Below are the code and all the weights of a small trained network. Each question names an input and a class and asks about switching units off, where a switched-off unit gives its printed mean instead of its output.

import numpy as np


def w(rows, s, z=0):
    codes = np.array(rows[::2]) - 128.0
    scale = np.full(codes.shape[1], s)
    scale[-1] = z or s
    return codes * scale


def f(y):
    return np.maximum(y, 0)


def log_softmax(a):
    a = a - a.max(-1, keepdims=True)
    return a - np.log(np.exp(a).sum(-1, keepdims=True))


def net(x, mask):
    res = np.array(x, float).reshape(1, 2) / 4 @ E
    y = f(res @ A[0][:, :-1].T + A[0][:, -1])
    res = res + np.where(mask, y, B[0][:, -1]) @ B[0][:, :-1]
    return log_softmax(res[-1] @ U[:, :-1].T + U[:, -1])


A, B = {}, {}
E = w([
[227,58,99,173,148],'x0',
[146,70,246,83,55],'x1',
],0.012)
A[0] = w([
[156,89,124,155,143,106],'n1',
[115,163,78,195,127,80],'n2',
[223,119,100,152,99,90],'n3',
[169,36,104,143,146,95],'n4',
[98,132,137,168,189,106],'n5',
[153,203,59,190,171,80],'n6',
[125,81,210,145,99,82],'n7',
[155,218,41,168,160,85],'n8',
[206,48,124,201,162,107],'n9',
[27,195,180,67,149,86],'n10',
[161,140,122,103,120,250],'n11',
[127,168,97,166,154,81],'n12',
[140,103,187,110,87,66],'n13',
[164,91,194,97,102,91],'n14',
[2,146,134,95,111,88],'n15',
[154,53,183,49,84,75],'n16',
],0.014,0.018)
B[0] = w([
[135,163,142,129,181,152],'n1',
[110,73,120,99,171,168],'n2',
[63,164,188,167,175,164],'n3',
[70,176,186,177,189,170],'n4',
[132,114,134,105,143,152],'n5',
[93,100,108,81,142,207],'n6',
[98,79,129,81,142,176],'n7',
[85,79,115,101,111,217],'n8',
[105,181,172,172,169,200],'n9',
[92,150,176,163,141,214],'n10',
[253,166,56,135,29,255],'n11',
[111,74,121,118,167,160],'n12',
[85,112,128,97,156,163],'n13',
[126,85,120,84,159,181],'n14',
[84,187,200,188,192,200],'n15',
[101,106,96,78,166,194],'n16',
],0.017)
U = w([
[79,212,156,245,211,75],'0',
[93,4,53,12,183,29],'1',
[232,196,26,163,46,253],'2',
],0.012,0.0064)

Each question gives the input, the list of numbers given to net, and the class t.
The units are the neurons (one row each of A and B). Each row of codes is followed by its name. A weight is (code - 128) times the scale printed after its matrix; where a second scale follows, it is the last column's (A, B and U).
mask holds one flag per neuron, in row order. A switched-off neuron (its flag False) gives its mean, the last column of its row in B, instead of its output. The means were averaged over made-up inputs and are rounded, as every weight is.
A unit's drop is (log p(t) with every unit on - log p(t) with that unit switched off) / (log p(t) with every unit on - log p(t) with every unit switched off).
unit that matters most: the unit with the biggest drop
top k neurons: the k neurons with the biggest drops, biggest first
drop when u is switched off: that unit's drop, to one decimal
input [-2,4], class 1: unit that matters most	n16
input [3,-2], class 2: top 2 neurons	n15; n10
input [6,6], class 0: top 2 neurons	n9; n4
input [-3,3], class 2: top 2 neurons	n9; n4
input [6,-8], class 1: top 2 neurons	n6; n8
input [7,6], class 0: top 2 neurons	n9; n4
input [-3,-2], class 2: top 3 neurons	n9; n4; n3
input [-3,4], class 1: top 2 neurons	n9; n16
input [5,4], class 0: drop when n9 is switched off	0.2
input [0,3], class 2: drop when n8 is switched off	0.1
input [8,5], class 0: drop when n15 is switched off	0.0
